Below is a small trained network, with its code and all its weights. Each question gives an input and a class and asks what happens when units are switched off, that is, made to give their printed mean instead of their output.

import numpy as np


def w(rows, s, z=0):
    codes = np.array(rows[::2]) - 128.0
    scale = np.full(codes.shape[1], s)
    scale[-1] = z or s
    return codes * scale


def norm(h):
    return h / np.sqrt((h * h).mean(-1, keepdims=True) + 1e-5)


def f(y):
    return np.maximum(y, 0)


def log_softmax(a):
    a = a - a.max(-1, keepdims=True)
    return a - np.log(np.exp(a).sum(-1, keepdims=True))


def net(x, mask):
    res = np.array(x, float).reshape(1, 3) / 4 @ E
    u = 0
    for l in range(3):
        y = f(norm(res) @ A[l][:, :-1].T + A[l][:, -1])
        res = res + np.where(mask[u : u + 3], y, B[l][:, -1]) @ B[l][:, :-1]
        u += 3
    return log_softmax(norm(res)[-1] @ U[:, :-1].T + U[:, -1])


A, B = {}, {}
E = w([
[68,172,108,179,252,114,68],'x0',
[130,165,200,137,142,72,127],'x1',
[202,165,66,159,186,91,148],'x2',
],0.011)
A[0] = w([
[180,127,135,192,49,1,141,52],'L0N0',
[127,223,65,75,209,66,170,253],'L0N1',
[174,129,173,166,84,116,136,94],'L0N2',
],0.0068,0.0018)
B[0] = w([
[22,200,171,255,127,44,143,184],'L0N0',
[120,118,151,210,66,156,233,253],'L0N1',
[77,60,167,136,166,123,95,163],'L0N2',
],0.0087,0.006)
A[1] = w([
[243,185,125,61,161,157,65,2],'L1N0',
[212,185,16,177,202,215,148,64],'L1N1',
[249,255,13,174,177,75,123,132],'L1N2',
],0.0041,0.0033)
B[1] = w([
[127,215,62,37,254,205,98,128],'L1N0',
[139,35,134,17,240,100,160,227],'L1N1',
[207,184,245,88,79,64,144,255],'L1N2',
],0.0091,0.0035)
A[2] = w([
[115,77,211,134,152,141,171,253],'L2N0',
[67,241,142,109,61,97,91,154],'L2N1',
[96,11,98,2,88,131,119,74],'L2N2',
],0.0077,0.0017)
B[2] = w([
[75,115,195,138,236,204,94,254],'L2N0',
[39,57,54,143,162,88,14,193],'L2N1',
[159,135,254,108,64,180,63,223],'L2N2',
],0.008,0.0061)
U = w([
[119,73,157,168,197,58,76,237],'0',
[147,73,198,131,79,249,93,255],'1',
[242,132,106,143,192,78,239,40],'2',
[203,179,73,139,79,164,77,1],'3',
[195,117,124,254,80,15,174,5],'4',
[79,77,22,90,168,173,73,18],'5',
],0.0093,0.0033)

Each question gives the input, the list of numbers given to net, and the class t.
The units are the neurons (one row each of A and B). Each row of codes is followed by its name. A weight is (code - 128) times the scale printed after its matrix; where a second scale follows, it is the last column's (A, B and U).
mask holds one flag per neuron, layer by layer. A switched-off neuron (its flag False) gives its mean, the last column of its row in B, instead of its output. The means were averaged over made-up inputs and are rounded, as every weight is.
A unit's drop is (log p(t) with every unit on - log p(t) with that unit switched off) / (log p(t) with every unit on - log p(t) with every unit switched off).
The circuit of an input: a set's keep is (log p(t) with only the set's units on - log p(t) with every unit switched off) / (log p(t) with every unit on - log p(t) with every unit switched off). Starting from all 9 units, units are removed one at a time, each time the one whose removal leaves the highest keep (on an exact tie, the one counted first), for as long as the keep stays at least 0.8.
circuit, biggest first: the units of the circuit, biggest drop first
unit that matters most: the unit with the biggest drop
top k neurons in layer l: the k neurons of layer l with the biggest drops, biggest first
drop of u: that unit's drop, to one decimal
input [3,7,4], class 4: circuit, biggest first	L0N1, L1N1
input [-6,-2,4], class 4: circuit, biggest first	L0N0, L2N2
input [-3,4,-1], class 0: circuit, biggest first	L0N0, L0N1, L2N1
input [-5,0,3], class 4: circuit, biggest first	L0N0
input [-5,-2,4], class 4: circuit, biggest first	L0N0, L2N2
input [1,0,1], class 2: circuit, biggest first	L2N2, L2N1
input [5,-3,-2], class 5: circuit, biggest first	L1N2, L2N2, L0N0
input [0,3,6], class 4: circuit, biggest first	L0N0, L0N1
input [5,8,5], class 4: circuit, biggest first	L0N1, L1N1
input [-8,7,3], class 0: top 2 neurons in layer 0	L0N0, L0N2
input [-8,8,3], class 0: top 2 neurons in layer 2	L2N1, L2N0
input [7,1,5], class 2: top 2 neurons in layer 2	L2N1, L2N2
input [4,2,3], class 2: top 2 neurons in layer 0	L0N0, L0N2
input [-8,-2,4], class 4: circuit, biggest first	L0N0
input [4,1,-5], class 5: top 2 neurons in layer 1	L1N1, L1N2
input [5,-7,7], class 2: top 2 neurons in layer 1	L1N2, L1N1
input [4,0,-8], class 5: top 2 neurons in layer 0	L0N1, L0N2
input [-8,7,4], class 0: top 2 neurons in layer 2	L2N1, L2N0
input [-6,7,-4], class 0: top 2 neurons in layer 2	L2N1, L2N2
input [2,3,2], class 4: unit that matters most	L0N1
input [5,-2,-4], class 5: top 2 neurons in layer 2	L2N2, L2N0
input [1,-7,4], class 2: top 2 neurons in layer 0	L0N2, L0N1
input [-7,4,2], class 0: drop of L2N1	0.2
input [-1,0,3], class 4: drop of L0N1	0.2
input [6,3,4], class 2: drop of L0N2	0.1
input [5,-4,7], class 2: drop of L2N2	0.0
input [3,-1,6], class 2: top neuron in layer 0	L0N0
